[[148 137 133 151 114]
 [134 106 101 140 115]
 [147 119 140 141 126]
 [130 105 101 140 113]]
->
[[134 106 101]
 [147 119 140]]

[[145 137 139]
 [129 123 142]
 [108 126 127]
 [117 127 122]
 [102 124 115]]
->
[[129 123 142]
 [108 126 127]]

[[132 138 145]
 [128 132 145]
 [151 101 119]]
->
[[128 132 145]
 [151 101 119]]

[[127 126 143 138 133]
 [129 127 155 141 143]
 [115 138 120 138 104]]
->
[[129 127 155]
 [115 138 120]]

[[138 128 136 126]
 [130 129 129 128]
 [150 139 141 128]
 [113 123 121 128]
 [121 128 125 128]]
->
[[130 129 129]
 [150 139 141]]

[[141 124 120]
 [158 118 107]
 [154 113 101]]
->
[[158 118 107]
 [154 113 101]]

[[130 123 140 122]
 [133 124 124 114]
 [133 126 130 129]
 [127 120 141 103]]
->
[[133 124 124]
 [133 126 130]]

[[139 128 143 117 132]
 [144 124 150 112 138]
 [121 131 120 134 124]
 [140 126 141 120 129]
 [118 130 108 144 113]]
->
[[144 124 150]
 [121 131 120]]

[[133 134 129 111]
 [140 118 116 146]
 [110 132 126 107]
 [121 124 120 127]]
->
[[140 118 116]
 [110 132 126]]
---
[[131 104 113]
 [143 101 122]
 [143 128 125]]
->
[[143 128 125]
 [131 104 113]
 [143 101 122]]

[[147 152 110 129 146 147 142]
 [130 139 127 117 123 128 142]
 [123 104 121 121 122 127 111]
 [118 129 140 128 110 109 124]]
->
[[147 152 110 129 146 147 142]
 [130 139 127 117 123 128 142]
 [118 129 140 128 110 109 124]
 [123 104 121 121 122 127 111]]

[[128 128 128 129 129 132 143 152 150 140 131 128 128 128 128]
 [134 144 153 149 139 131 128 127 128 128 128 128 128 128 128]]
->
[[134 144 153 149 139 131 128 127 128 128 128 128 128 128 128]
 [128 128 128 129 129 132 143 152 150 140 131 128 128 128 128]]

[[126 141 125 109 110 126]
 [119 136 117 149 149 118]
 [134 148 134 129 123 133]
 [139 118 137 121 120 138]
 [140 128 138 144 138 139]
 [117 145 119 144 145 118]]
->
[[134 148 134 129 123 133]
 [117 145 119 144 145 118]
 [126 141 125 109 110 126]
 [119 136 117 149 149 118]
 [140 128 138 144 138 139]
 [139 118 137 121 120 138]]

[[126 127 116 131 143 116 124 122 118 137 121 129 133 144 123 127]
 [141 157 135 130 125 119 109 131 133 126 121 124 132 114 106 125]]
->
[[141 157 135 130 125 119 109 131 133 126 121 124 132 114 106 125]
 [126 127 116 131 143 116 124 122 118 137 121 129 133 144 123 127]]

[[137 105 141 150 110 128]
 [125 118 118 142 133 141]
 [136 140 113 145 129 133]
 [126 124 145 118 132 116]
 [121 123 124 106 140 140]]
->
[[136 140 113 145 129 133]
 [126 124 145 118 132 116]
 [121 123 124 106 140 140]
 [125 118 118 142 133 141]
 [137 105 141 150 110 128]]

[[120 126 139 139 107 113 133 123 116]
 [119 134 139 105 134 117 111 144 124]
 [136 106 128 150 150 142 126 131 106]]
->
[[119 134 139 105 134 117 111 144 124]
 [120 126 139 139 107 113 133 123 116]
 [136 106 128 150 150 142 126 131 106]]

[[142 149 135 122 143 157 115 109 114 108 128 121]
 [146 153 135 108 148 151 107 154 120 122 139 114]]
->
[[146 153 135 108 148 151 107 154 120 122 139 114]
 [142 149 135 122 143 157 115 109 114 108 128 121]]
---
[[127 134 135 127 129 128 129 130 127 132 129 129 129 129]
 [119 150 154 121 118 139 141 148 120 133 120 119 119 120]
 [119 119 105 116 117 147 145 141 118 105 115 115 115 115]]
->
[[119 119 105 116 117 147 145 141 118 105 115 115 115 115]
 [127 134 135 127 129 128 129 130 127 132 129 129 129 129]
 [119 150 154 121 118 139 141 148 120 133 120 119 119 120]]

[[148 133 117 153 152 119 121 128 131 137 117 140 124 125 123]
 [139 119 119 138 129 118 118 143 145 147 118 121 118 116 117]
 [146 142 135 143 147 138 135 119 121 134 135 147 137 137 136]
 [122 140 136 126 134 137 138 113 114 112 136 140 138 140 139]
 [120 133 139 112 121 137 137 124 123 124 138 130 136 134 135]
 [143 122 118 143 135 118 118 141 144 147 119 123 118 118 118]]
->
[[143 122 118 143 135 118 118 141 144 147 119 123 118 118 118]
 [148 133 117 153 152 119 121 128 131 137 117 140 124 125 123]
 [139 119 119 138 129 118 118 143 145 147 118 121 118 116 117]
 [146 142 135 143 147 138 135 119 121 134 135 147 137 137 136]
 [122 140 136 126 134 137 138 113 114 112 136 140 138 140 139]
 [120 133 139 112 121 137 137 124 123 124 138 130 136 134 135]]

[[123 132 131 131 120]
 [129 130 136 125 108]
 [157 113 140 105 107]
 [127 129 129 129 126]
 [132 127 134 123 112]
 [151 117 138 110 109]
 [158 114 137 102 110]
 [150 115 137 113 111]]
->
[[150 115 137 113 111]
 [123 132 131 131 120]
 [129 130 136 125 108]
 [157 113 140 105 107]
 [127 129 129 129 126]
 [132 127 134 123 112]
 [151 117 138 110 109]
 [158 114 137 102 110]]

[[137 125 139 121 104 118 133 110 139 135]
 [139 122 129 119 127 131 123 131 127 127]
 [148 118 132 112 120 129 122 128 131 128]
 [149 117 139 113 108 124 126 118 137 134]]
->
[[149 117 139 113 108 124 126 118 137 134]
 [137 125 139 121 104 118 133 110 139 135]
 [139 122 129 119 127 131 123 131 127 127]
 [148 118 132 112 120 129 122 128 131 128]]

[[129 113 128 148 134 140 131 121 124]
 [116 117 125 147 138 127 130 120 137]
 [120 114 125 148 135 134 133 118 127]
 [128 140 122 105 120 125 129 132 121]]
->
[[128 140 122 105 120 125 129 132 121]
 [129 113 128 148 134 140 131 121 124]
 [116 117 125 147 138 127 130 120 137]
 [120 114 125 148 135 134 133 118 127]]

[[133 112 128 150]
 [133 112 128 150]
 [133 112 120 150]
 [133 112 126 149]
 [133 112 122 150]
 [133 112 128 150]
 [133 112 121 150]
 [138 111 122 150]
 [133 112 122 150]
 [133 112 120 150]]
->
[[133 112 120 150]
 [133 112 128 150]
 [133 112 128 150]
 [133 112 120 150]
 [133 112 126 149]
 [133 112 122 150]
 [133 112 128 150]
 [133 112 121 150]
 [138 111 122 150]
 [133 112 122 150]]

[[127 132 128 117]
 [132 119 118 140]
 [116 138 135 133]
 [116 152 143 141]
 [123 150 131 121]
 [106 147 142 138]
 [128 141 125 113]
 [127 128 128 127]]
->
[[127 128 128 127]
 [127 132 128 117]
 [132 119 118 140]
 [116 138 135 133]
 [116 152 143 141]
 [123 150 131 121]
 [106 147 142 138]
 [128 141 125 113]]
---
[[138 156 113 136 106 115]
 [137 133 128 138 124 105]
 [132 140 120 139 122 105]
 [134 148 118 134 111 115]]
->
[[137 133 128 138 124 105]
 [132 140 120 139 122 105]
 [134 148 118 134 111 115]
 [138 156 113 136 106 115]]

[[147 111 128 143]
 [110 123 139 143]
 [124 143 106 113]
 [102 114 136 111]
 [153 124 108 111]
 [115 115 101 103]]
->
[[110 123 139 143]
 [102 114 136 111]
 [147 111 128 143]
 [153 124 108 111]
 [124 143 106 113]
 [115 115 101 103]]

[[123 138 125 121 134 115 131 123 123 141 113 108 140 101]
 [131 123 131 134 122 133 127 128 132 125 136 136 119 139]]
->
[[131 123 131 134 122 133 127 128 132 125 136 136 119 139]
 [123 138 125 121 134 115 131 123 123 141 113 108 140 101]]

[[123 126 146 109 124 130 138 124 118 139 115 139]
 [132 135 157 122 127 137 113 124 144 147 114 122]]
->
[[132 135 157 122 127 137 113 124 144 147 114 122]
 [123 126 146 109 124 130 138 124 118 139 115 139]]

[[128 127 121 142 127 127]
 [137 136 122 125 121 136]
 [139 138 127 121 123 139]
 [134 134 133 139 135 134]
 [132 133 144 122 134 133]
 [116 116 156 137 149 116]
 [129 129 140 126 132 129]
 [131 130 116 127 116 130]]
->
[[116 116 156 137 149 116]
 [132 133 144 122 134 133]
 [129 129 140 126 132 129]
 [134 134 133 139 135 134]
 [139 138 127 121 123 139]
 [137 136 122 125 121 136]
 [128 127 121 142 127 127]
 [131 130 116 127 116 130]]

[[139 153 153 153 153 138 139 153]
 [109 146 146 146 145 110 110 146]
 [111 137 136 139 140 109 110 138]
 [101 135 140 127 126 103 103 135]
 [143 123 127 117 117 146 146 123]]
->
[[139 153 153 153 153 138 139 153]
 [109 146 146 146 145 110 110 146]
 [101 135 140 127 126 103 103 135]
 [111 137 136 139 140 109 110 138]
 [143 123 127 117 117 146 146 123]]
